Below is a small trained network, with its code and all its weights. Each question gives an input and a class and asks what happens when units are switched off, that is, made to give their printed mean instead of their output.

import numpy as np


def w(rows, s, z=0):
    codes = np.array(rows[::2]) - 128.0
    scale = np.full(codes.shape[1], s)
    scale[-1] = z or s
    return codes * scale


def norm(h):
    return h / np.sqrt((h * h).mean(-1, keepdims=True) + 1e-5)


def f(y):
    return y / 2 * (1 + np.tanh(0.7978845608 * (y + 0.044715 * y**3)))


def log_softmax(a):
    a = a - a.max(-1, keepdims=True)
    return a - np.log(np.exp(a).sum(-1, keepdims=True))


def net(x, mask):
    res = np.array(x, float).reshape(1, 8) / 4 @ E
    u = 0
    for l in range(3):
        y = f(norm(res) @ A[l][:, :-1].T + A[l][:, -1])
        res = res + np.where(mask[u : u + 10], y, B[l][:, -1]) @ B[l][:, :-1]
        u += 10
    return log_softmax(norm(res)[-1] @ U[:, :-1].T + U[:, -1])


A, B = {}, {}
E = w([
[52,111,56,116,188,123,1,180,167,111,189],'x0',
[129,129,126,129,126,126,128,127,128,130,128],'x1',
[46,150,94,69,99,102,132,93,64,82,62],'x2',
[124,132,128,126,130,126,127,127,130,129,126],'x3',
[145,159,42,75,119,134,187,209,136,206,105],'x4',
[93,120,98,214,190,103,188,142,49,141,169],'x5',
[102,228,124,125,103,170,154,100,157,98,204],'x6',
[182,172,113,126,153,3,148,152,175,57,132],'x7',
],0.0024)
A[0] = w([
[177,108,156,41,75,157,78,104,223,119,98,54],'0.n0',
[62,100,171,128,128,237,129,141,108,191,115,108],'0.n1',
[137,5,117,170,116,62,100,133,112,178,63,82],'0.n2',
[119,122,210,179,160,128,73,58,124,82,131,24],'0.n3',
[196,143,196,121,95,133,193,108,76,151,97,4],'0.n4',
[132,162,59,75,131,152,193,199,142,217,102,66],'0.n5',
[121,130,186,177,168,129,77,40,106,65,129,127],'0.n6',
[72,99,169,133,111,219,118,140,112,175,98,11],'0.n7',
[171,156,189,125,79,117,190,108,82,147,94,64],'0.n8',
[182,167,136,121,131,3,147,172,145,65,143,59],'0.n9',
],0.0036,0.0016)
B[0] = w([
[110,204,156,254,106,100,87,206,14,146,104,228],'0.n0',
[239,144,29,149,117,49,93,68,150,54,133,216],'0.n1',
[143,188,168,63,168,205,132,151,123,32,146,196],'0.n2',
[142,68,110,103,51,121,180,190,126,113,189,189],'0.n3',
[31,78,87,174,158,129,113,128,234,118,88,186],'0.n4',
[145,35,145,110,32,91,131,156,128,55,180,215],'0.n5',
[138,72,101,68,31,120,163,203,145,121,155,245],'0.n6',
[212,139,57,140,146,82,140,77,138,98,144,150],'0.n7',
[56,96,86,152,154,147,89,147,202,124,115,200],'0.n8',
[208,91,7,152,111,167,72,3,121,125,121,250],'0.n9',
],0.0038,0.0015)
A[1] = w([
[159,163,60,62,125,117,158,203,130,198,121,8],'1.n0',
[112,93,177,149,110,128,118,114,133,86,130,71],'1.n1',
[174,37,163,98,179,62,96,147,88,153,45,76],'1.n2',
[84,254,112,141,61,147,171,91,170,122,222,113],'1.n3',
[91,80,93,190,217,71,202,123,64,121,192,92],'1.n4',
[201,105,192,181,163,189,125,199,197,193,170,73],'1.n5',
[116,130,110,141,122,167,130,136,165,126,108,115],'1.n6',
[78,213,155,140,121,136,155,71,150,117,204,2],'1.n7',
[229,103,134,209,139,150,120,159,203,139,172,86],'1.n8',
[105,85,118,203,200,106,220,127,41,128,181,23],'1.n9',
],0.0033,0.0017)
B[1] = w([
[132,43,168,160,49,145,159,132,139,98,165,118],'1.n0',
[142,129,111,112,98,142,151,171,127,152,171,128],'1.n1',
[160,215,136,105,150,243,166,160,140,34,178,150],'1.n2',
[189,31,178,87,234,174,106,204,63,41,50,222],'1.n3',
[164,203,173,90,14,146,36,151,186,117,51,205],'1.n4',
[58,185,162,86,161,50,191,83,38,182,177,206],'1.n5',
[114,127,112,182,144,110,135,146,87,124,137,130],'1.n6',
[201,81,147,91,166,132,96,181,122,144,53,117],'1.n7',
[58,180,119,62,163,68,154,85,2,126,137,250],'1.n8',
[164,199,191,102,24,156,16,163,154,149,81,167],'1.n9',
],0.0032,0.002)
A[2] = w([
[83,134,101,104,168,108,58,154,139,120,183,118],'2.n0',
[171,145,183,140,109,130,211,82,147,114,93,123],'2.n1',
[151,154,50,78,121,133,175,201,135,183,103,53],'2.n2',
[122,89,111,127,103,254,105,84,75,192,138,59],'2.n3',
[153,175,178,142,83,135,59,187,113,166,91,100],'2.n4',
[169,131,85,85,115,171,97,90,114,113,139,164],'2.n5',
[173,121,179,78,225,209,139,162,108,88,109,5],'2.n6',
[59,116,87,74,88,128,131,112,108,95,75,167],'2.n7',
[87,77,113,137,149,166,100,151,225,139,126,155],'2.n8',
[185,140,156,182,156,141,129,148,176,170,194,38],'2.n9',
],0.0052,0.003)
B[2] = w([
[94,102,135,145,95,183,200,90,164,170,27,238],'2.n0',
[56,98,68,122,146,177,70,157,153,167,108,196],'2.n1',
[97,90,227,146,107,148,41,69,130,26,149,146],'2.n2',
[157,158,107,87,140,13,68,119,224,3,65,138],'2.n3',
[128,223,130,174,111,147,154,147,136,131,141,191],'2.n4',
[161,123,123,174,148,110,165,140,129,166,138,230],'2.n5',
[144,126,119,102,185,166,168,176,108,84,121,141],'2.n6',
[147,157,179,123,183,107,140,130,115,191,202,253],'2.n7',
[123,115,122,174,121,134,189,125,113,152,113,139],'2.n8',
[88,154,161,30,142,82,69,87,121,77,69,113],'2.n9',
],0.0051,0.0027)
U = w([
[17,64,93,160,128,182,140,106,198,177,31,130],'0',
[235,120,38,139,143,43,76,45,159,77,113,122],'1',
[132,254,181,167,64,150,61,174,118,120,100,107],'2',
[119,11,183,95,34,122,122,150,124,72,222,99],'3',
[159,115,147,74,236,207,153,191,96,53,103,91],'4',
[155,136,116,167,142,138,191,149,98,186,171,253],'5',
[83,173,174,59,194,58,145,71,75,196,175,80],'6',
],0.008,0.0056)

Each question gives the input, the list of numbers given to net, and the class t.
The units are the neurons (one row each of A and B). Each row of codes is followed by its name. A weight is (code - 128) times the scale printed after its matrix; where a second scale follows, it is the last column's (A, B and U).
mask holds one flag per neuron, layer by layer. A switched-off neuron (its flag False) gives its mean, the last column of its row in B, instead of its output. The means were averaged over made-up inputs and are rounded, as every weight is.
A unit's drop is (log p(t) with every unit on - log p(t) with that unit switched off) / (log p(t) with every unit on - log p(t) with every unit switched off).
The circuit of an input: a set's keep is (log p(t) with only the set's units on - log p(t) with every unit switched off) / (log p(t) with every unit on - log p(t) with every unit switched off). Starting from the 12 units with the biggest drops (on a tie, the unit counted first), units are removed one at a time, each time the one whose removal leaves the highest keep (on an exact tie, the one counted first), for as long as the keep stays at least 0.8.
circuit, biggest first: the units of the circuit, biggest drop first
k most important neurons: the k neurons with the biggest drops, biggest first
k most important neurons of layer l: the k neurons of layer l with the biggest drops, biggest first
input [6,-3,6,3,-3,-5,6,5], class 0: 2 most important neurons of layer 1 => (1.n8 1.n4)
input [7,8,2,8,-8,0,7,6], class 3: 2 most important neurons => (0.n6 0.n3)
input [6,2,7,5,6,1,-6,3], class 6: circuit, biggest first => (2.n7)
input [2,-6,-8,2,4,-1,7,7], class 6: 2 most important neurons of layer 2 => (2.n9 2.n3)
input [-2,-3,2,6,5,-7,-6,-7], class 1: 2 most important neurons of layer 0 => (0.n7 0.n1)
input [-6,5,-7,0,-3,4,2,6], class 6: circuit, biggest first => (0.n1 2.n9)
input [0,0,-7,-5,-6,-4,-5,-2], class 6: 4 most important neurons => (1.n5 0.n5 1.n3 1.n8)
input [-3,-8,-7,2,6,7,-7,1], class 2: circuit, biggest first => (1.n9 1.n4 2.n2)
input [-2,-8,-3,-4,-4,-5,8,-6], class 4: circuit, biggest first => (1.n3 2.n6)
input [-5,-5,-7,5,3,-6,2,2], class 6: circuit, biggest first => (1.n5 1.n8 0.n6)
input [-6,1,8,3,0,7,-7,-8], class 1: circuit, biggest first => (2.n3 0.n1 2.n0)
input [5,-6,-4,-8,-3,-3,-8,6], class 4: 3 most important neurons => (1.n2 0.n2 0.n1)
input [-3,2,5,8,-6,-4,-1,0], class 5: 3 most important neurons => (2.n7 2.n2 0.n5)
input [-1,3,-6,-4,-7,8,1,1], class 2: circuit, biggest first => (1.n9 1.n4)
input [6,-7,-8,0,8,-2,6,2], class 3: circuit, biggest first => (0.n5 2.n2)
input [-2,8,2,-2,4,-3,8,1], class 4: circuit, biggest first => (1.n3)
input [7,5,-5,0,-7,3,-6,0], class 0: 2 most important neurons of layer 1 => (1.n3 1.n0)
input [5,-4,-3,-6,-4,7,6,3], class 2: 3 most important neurons => (1.n4 1.n9 0.n2)
input [1,8,6,2,-3,8,0,-4], class 2: circuit, biggest first => (1.n9 1.n4)
input [-2,-3,-4,-6,1,8,-8,-7], class 2: circuit, biggest first => (1.n9 1.n4 2.n4)
input [5,-3,-4,-4,2,4,-2,1], class 0: most important neuron => (2.n0)
input [0,-2,7,-7,-8,-3,-8,3], class 3: circuit, biggest first => (0.n6 0.n3)
input [7,7,2,8,8,-2,-4,5], class 3: 2 most important neurons => (2.n2 0.n5)
input [7,5,-8,-6,7,7,6,5], class 6: 3 most important neurons => (2.n9 1.n5 0.n4)
input [-7,4,-1,-1,-3,5,7,4], class 0: circuit, biggest first => (2.n1 0.n4)
input [5,-8,-7,0,5,-3,7,6], class 4: 2 most important neurons of layer 2 => (2.n7 2.n0)
